Questions about the row below.
1) Read off the 1st entry.
2) Read off the first entry from the right.
3) Read off the fourth entry from the end.
4) Read off the third entry from the left.
115,106,145,121,120,119,113,145,133,125,144,141,142
1) 115
2) 142
3) 125
4) 145

arr =
[[145 139 118 129 126 140 130 133 138 112]
 [133 126 125 128 119 105 119 116 119 149]
 [124 125 131 128 128 124 127 126 125 133]
 [135 133 124 128 128 136 130 131 133 119]
 [120 124 133 128 131 129 130 129 127 129]
 [141 137 120 129 128 142 131 134 138 111]
 [140 135 121 128 125 131 128 129 132 122]
 [120 124 133 128 131 129 130 129 127 129]]
Rows and columns are numbered from 1.
Find the entry in row 1 and column 1.
Answer: 145
Find the entry directly below 139.
Answer: 126
The top entry of the column that holds the smallest entry is 140
Find the entry in the bottom-left corner.
Answer: 120
The entry at row 1, column 2 -> 139
Find the entry at row 1, column 3.
Answer: 118
Find the top-right entry.
Answer: 112
Find the entry directly below the smallest entry.
Answer: 124
The entry in row 2 and column 3 -> 125
The entry in row 3 and column 2 -> 125
The entry just left of the smallest entry: 119
The entry at row 2, column 1 is 133
The entry at row 3, column 1 is 124
Find the entry directly above 121.
Answer: 120
Find the bottom-right entry.
Answer: 129
The entry just right of 142 is 131
The minimum -> 105
Find the entry directly below the largest entry.
Answer: 133

X = [130 120 130 129 132 126 126 132 127 128 106 155 128]
Give the smallest entry.
106
Give the entry just left of 129.
130

[132 111 134 114 128 135 136 125 156 110 112 131 144 125 123]
The median entry: 128
Read off the entry just right of 134.
114
Read off the entry just left of 131.
112

[107 109 130 152 127 125 128]
What is the 2nd entry from the right? 125
The entry just left of the largest entry -> 130
What is the 2nd entry from the left? 109

Read these off the grid that follows.
1) The entry just left of the smallest entry?
2) The largest entry?
3) The bottom-left entry?
4) The minimum?
5) The entry directly below the smallest entry?
6) The last entry, reading row by row?
7) The first entry of the smallest entry's row?
8) The top entry of the column that holds the largest entry?
[[129 123 130 135 136 138 125 124 115 139 132 136 124 126 131]
 [118 130 136 123 136 141 137 127 130 116 130 113 140 123 115]
 [131 133 128 134 114 128 105 144 126 136 133 130 126 125 141]
 [135 136 133 118 117 125 141 133 125 136 124 125 128 131 133]
 [126 126 114 126 127 133 126 145 135 125 130 114 128 113 130]
 [125 130 126 130 107 122 128 132 130 132 130 117 129 136 132]
 [125 142 131 121 138 131 120 122 131 124 125 132 131 132 146]
 [139 120 123 130 116 121 130 134 126 123 125 130 137 128 120]
 [121 122 130 121 114 130 126 122 128 116 137 121 124 116 126]
 [148 120 125 137 156 142 124 148 123 128 130 133 125 134 143]
 [142 133 120 134 137 121 134 131 142 130 122 134 133 128 121]
 [126 142 125 115 129 132 119 124 112 129 120 128 144 122 132]
 [135 137 126 139 117 126 115 123 119 131 137 128 123 130 136]
 [118 131 127 125 128 128 133 144 136 123 129 113 133 123 129]
 [130 145 119 130 119 131 128 130 134 125 136 116 119 130 128]
 [128 121 120 133 124 137 126 131 142 130 127 127 134 134 124]]
1) 128
2) 156
3) 128
4) 105
5) 141
6) 124
7) 131
8) 136
